Below are the code and all the weights of a small trained network. Each question names an input and a class and asks about switching units off, where a switched-off unit gives its printed mean instead of its output.

import numpy as np


def w(rows, s, z=0):
    codes = np.array(rows[::2]) - 128.0
    scale = np.full(codes.shape[1], s)
    scale[-1] = z or s
    return codes * scale


def norm(h):
    return h / np.sqrt((h * h).mean(-1, keepdims=True) + 1e-5)


def f(y):
    return np.maximum(y, 0)


def log_softmax(a):
    a = a - a.max(-1, keepdims=True)
    return a - np.log(np.exp(a).sum(-1, keepdims=True))


def net(x, mask):
    res = np.array(x, float).reshape(1, 3) / 4 @ E
    u = 0
    for l in range(3):
        y = f(norm(res) @ A[l][:, :-1].T + A[l][:, -1])
        res = res + np.where(mask[u : u + 4], y, B[l][:, -1]) @ B[l][:, :-1]
        u += 4
    return log_softmax(norm(res)[-1] @ U[:, :-1].T + U[:, -1])


A, B = {}, {}
E = w([
[143,151,95],'x0',
[68,239,145],'x1',
[16,110,2],'x2',
],0.0076)
A[0] = w([
[224,89,204,84],'L0N0',
[199,82,103,116],'L0N1',
[202,166,223,4],'L0N2',
[254,187,142,66],'L0N3',
],0.0085,0.0037)
B[0] = w([
[29,99,152,254],'L0N0',
[197,1,112,196],'L0N1',
[53,185,165,217],'L0N2',
[15,154,189,224],'L0N3',
],0.0092,0.0051)
A[1] = w([
[108,249,123,4],'L1N0',
[16,169,76,172],'L1N1',
[176,141,174,161],'L1N2',
[149,180,100,38],'L1N3',
],0.014,0.003)
B[1] = w([
[240,11,111,184],'L1N0',
[127,205,178,250],'L1N1',
[48,141,158,144],'L1N2',
[151,99,254,135],'L1N3',
],0.0085,0.011)
A[2] = w([
[157,192,63,253],'L2N0',
[71,161,12,205],'L2N1',
[66,194,191,214],'L2N2',
[221,254,167,163],'L2N3',
],0.0097,0.0044)
B[2] = w([
[48,99,158,168],'L2N0',
[23,174,176,169],'L2N1',
[113,3,158,255],'L2N2',
[139,1,36,208],'L2N3',
],0.0088,0.0097)
U = w([
[9,168,187,252],'0',
[82,79,133,252],'1',
[135,59,99,227],'2',
[97,126,137,78],'3',
[117,125,106,4],'4',
[110,174,145,4],'5',
[101,128,112,4],'6',
],0.015,0.0045)

Each question gives the input, the list of numbers given to net, and the class t.
The units are the neurons (one row each of A and B). Each row of codes is followed by its name. A weight is (code - 128) times the scale printed after its matrix; where a second scale follows, it is the last column's (A, B and U).
mask holds one flag per neuron, layer by layer. A switched-off neuron (its flag False) gives its mean, the last column of its row in B, instead of its output. The means were averaged over made-up inputs and are rounded, as every weight is.
A unit's drop is (log p(t) with every unit on - log p(t) with that unit switched off) / (log p(t) with every unit on - log p(t) with every unit switched off).
The circuit of an input: a set's keep is (log p(t) with only the set's units on - log p(t) with every unit switched off) / (log p(t) with every unit on - log p(t) with every unit switched off). Starting from all 12 units, units are removed one at a time, each time the one whose removal leaves the highest keep (on an exact tie, the one counted first), for as long as the keep stays at least 0.8.
units of the circuit, in order: the units of the circuit, biggest drop first
most important unit: the unit with the biggest drop
top k neurons: the k neurons with the biggest drops, biggest first
k most important neurons of layer l: the k neurons of layer l with the biggest drops, biggest first
drop of u: that unit's drop, to one decimal
input [-5,7,2], class 2: most important neuron of layer 2 : L2N3
input [4,-7,8], class 0: top 2 neurons : L2N1; L1N0
input [-2,8,-3], class 2: units of the circuit, in order : L1N0; L2N3; L0N0
input [-3,-2,4], class 0: top 3 neurons : L2N1; L0N2; L2N3
input [-4,-6,7], class 0: top 4 neurons : L1N0; L2N1; L2N3; L2N2
input [5,-8,-8], class 0: units of the circuit, in order : L1N0; L0N3
input [7,8,4], class 2: units of the circuit, in order : L1N0; L0N0; L0N3
input [4,6,-2], class 2: units of the circuit, in order : L1N0; L0N0
input [-1,6,-5], class 2: top 2 neurons : L1N0; L2N3
input [-5,-7,-8], class 0: top 2 neurons : L2N3; L1N0
input [4,-5,-5], class 0: units of the circuit, in order : L2N3; L0N0
input [-2,-6,7], class 0: top 3 neurons : L1N0; L2N1; L2N3
input [1,5,3], class 2: top 4 neurons : L1N0; L0N0; L2N3; L0N3
input [-3,-4,-7], class 0: most important unit : L2N3
input [-1,-3,6], class 0: top 2 neurons : L2N1; L2N3
input [4,-1,-4], class 0: 3 most important neurons of layer 0 : L0N3; L0N0; L0N2
input [-5,-5,7], class 0: 2 most important neurons of layer 2 : L2N1; L2N3
input [-2,-4,-7], class 0: 2 most important neurons of layer 1 : L1N0; L1N2
input [-3,4,-2], class 2: top 3 neurons : L1N0; L0N0; L2N3
input [7,7,-5], class 1: units of the circuit, in order : L2N3
input [3,6,-1], class 2: drop of L1N0 : 0.2
input [2,8,0], class 2: drop of L2N3 : 0.1
